Below are the code and all the weights of a small trained network. Each question names an input and a target symbol and asks about switching units off, where a switched-off unit gives its printed mean instead of its output.

import numpy as np


def w(rows, s, z=0):
    codes = np.array(rows[::2]) - 128.0
    scale = np.full(codes.shape[1], s)
    scale[-1] = z or s
    return codes * scale


def f(y):
    return y / 2 * (1 + np.tanh(0.7978845608 * (y + 0.044715 * y**3)))


def softmax(a):
    e = np.exp(a - a.max(-1, keepdims=True))
    return e / e.sum(-1, keepdims=True)


def log_softmax(a):
    a = a - a.max(-1, keepdims=True)
    return a - np.log(np.exp(a).sum(-1, keepdims=True))


def net(x, mask):
    ids = ['βγδημπτψ'.index(c) for c in x.split()]
    T = len(ids)
    res = E[ids] + P[:T]
    r = res
    for j in range(2):
        rows = slice(3 * j, 3 * j + 3)
        q, k, v = (r @ M[0][rows].T for M in (Q, K, V))
        z = softmax(np.where(np.tri(T) > 0, q @ k.T / 3**0.5, -1e9)) @ v
        o = O[0][rows]
        res = res + np.where(mask[j], z, o[:, -1]) @ o[:, :-1]
    y = f(res @ A[0][:, :-1].T + A[0][:, -1])
    res = res + np.where(mask[2:10], y, B[0][:, -1]) @ B[0][:, :-1]
    return log_softmax(res[-1] @ U[:, :-1].T + U[:, -1])


Q, K, V, O, A, B = {}, {}, {}, {}, {}, {}
E = w([
[100,115,50,237,71,42],'β',
[59,231,53,197,122,190],'γ',
[185,106,21,167,143,4],'δ',
[106,72,200,47,20,144],'η',
[132,140,88,41,117,117],'μ',
[183,78,35,192,137,45],'π',
[14,115,190,139,111,98],'τ',
[167,32,121,131,49,137],'ψ',
],0.012)
P = w([
[172,125,195,192,197,133],'0',
[68,156,88,106,2,85],'1',
[141,169,197,235,162,52],'2',
[86,86,84,97,62,127],'3',
[184,151,176,55,185,229],'4',
[11,97,138,88,99,215],'5',
[201,169,172,49,160,186],'6',
[102,26,96,117,109,182],'7',
[210,157,176,93,143,169],'8',
[73,32,101,171,124,183],'9',
],0.0091)
Q[0] = w([
[151,132,187,200,137,19],'H1',
[61,174,155,203,121,142],'H1',
[164,159,150,151,186,162],'H1',
[44,162,121,152,146,74],'H2',
[142,153,199,135,195,118],'H2',
[91,106,20,2,122,191],'H2',
],0.0074)
K[0] = w([
[159,55,161,128,214,175],'H1',
[166,163,145,186,154,117],'H1',
[102,166,175,133,48,141],'H1',
[181,102,128,99,168,72],'H2',
[134,211,163,175,197,112],'H2',
[79,101,99,140,2,34],'H2',
],0.0077)
V[0] = w([
[210,128,31,144,149,119],'H1',
[2,163,139,215,237,64],'H1',
[204,99,128,158,72,224],'H1',
[70,35,79,254,43,78],'H2',
[190,162,97,113,249,128],'H2',
[189,74,236,117,171,65],'H2',
],0.0068)
O[0] = w([
[103,186,52,155,104,137,141],'H1',
[182,79,99,86,85,148,128],'H1',
[106,131,150,253,114,111,132],'H1',
[127,118,158,152,75,113,254],'H2',
[145,119,81,120,137,153,46],'H2',
[226,177,123,100,119,104,112],'H2',
],0.011,0.0086)
A[0] = w([
[133,113,136,133,80,86,120],'N1',
[137,61,169,91,135,34,141],'N2',
[200,129,187,130,63,188,194],'N3',
[150,113,149,129,46,127,111],'N4',
[172,132,171,105,143,115,130],'N5',
[153,151,25,139,143,172,252],'N6',
[98,46,91,127,216,144,133],'N7',
[114,176,52,87,254,140,184],'N8',
],0.0087,0.0028)
B[0] = w([
[89,146,143,177,155,150,227],'N1',
[88,161,2,150,130,221,221],'N2',
[143,150,111,60,176,128,229],'N3',
[111,149,129,103,131,119,254],'N4',
[168,173,89,196,206,174,136],'N5',
[136,20,178,65,150,90,158],'N6',
[86,142,105,144,113,96,120],'N7',
[25,171,152,108,217,40,126],'N8',
],0.0083,0.0064)
U = w([
[67,179,59,112,59,108,186],'β',
[44,3,130,148,164,158,179],'γ',
[165,123,149,70,137,70,127],'δ',
[140,173,184,167,207,154,63],'η',
[98,146,155,92,205,62,48],'μ',
[239,126,220,87,52,81,210],'π',
[191,170,59,128,141,226,9],'τ',
[188,184,236,186,145,119,214],'ψ',
],0.0065,0.0013)

Each question gives the input, a string of symbols that net reads in full, and the target symbol t.
The units are the heads (3 rows each of Q, K, V and O) and the neurons (one row each of A and B). Each row of codes is followed by its name. A weight is (code - 128) times the scale printed after its matrix; where a second scale follows, it is the last column's (O, A, B and U).
mask holds one flag per unit, heads first, then neurons. A switched-off unit (its flag False) gives its mean, the last column of its rows in O or B, instead of its output. The means were averaged over made-up inputs and are rounded, as every weight is.
A unit's drop is (log p(t) with every unit on - log p(t) with that unit switched off) / (log p(t) with every unit on - log p(t) with every unit switched off).
The circuit of an input: a set's keep is (log p(t) with only the set's units on - log p(t) with every unit switched off) / (log p(t) with every unit on - log p(t) with every unit switched off). Starting from all 10 units, units are removed one at a time, each time the one whose removal leaves the highest keep (on an exact tie, the one counted first), for as long as the keep stays at least 0.8.
units of the circuit, in order: the units of the circuit, biggest drop first
most important unit: the unit with the biggest drop
k most important neurons: the k neurons with the biggest drops, biggest first
which heads matter: for each layer, one digit per head in row order, 1 if its drop is at least 0.15 and else 0, layers parted by /
drop when u is switched off: that unit's drop, to one decimal
input τ τ π, target τ: units of the circuit, in order : H1, N2, H2
input π γ π π ψ, target γ: most important unit : H2
input π η δ, target π: 2 most important neurons : N6, N2
input γ γ τ γ, target γ: units of the circuit, in order : H2, H1
input δ π β π π, target π: 2 most important neurons : N2, N6
input τ ψ ψ, target τ: 2 most important neurons : N2, N5
input π ψ ψ ψ π, target ψ: which heads matter : 10
input τ γ π γ η, target γ: which heads matter : 01
input β ψ δ ψ ψ, target ψ: units of the circuit, in order : H1, N2
input δ τ τ β π, target τ: units of the circuit, in order : H1, N2, N5
input π ψ ψ ψ δ, target ψ: 2 most important neurons : N2, N3
input η ψ η ψ β, target ψ: units of the circuit, in order : H1, N2, H2
input γ δ δ, target γ: units of the circuit, in order : H2, N6, H1
input τ τ η η δ, target τ: 3 most important neurons : N2, N5, N6
input γ τ π, target γ: 2 most important neurons : N6, N3
input β γ β γ, target γ: 2 most important neurons : N6, N2
input τ μ η, target τ: drop when N5 is switched off : 0.2
input γ δ τ, target γ: drop when N2 is switched off : 0.0
input γ γ τ, target γ: drop when H1 is switched off : 0.2
input τ ψ δ, target τ: drop when N4 is switched off : 0.0
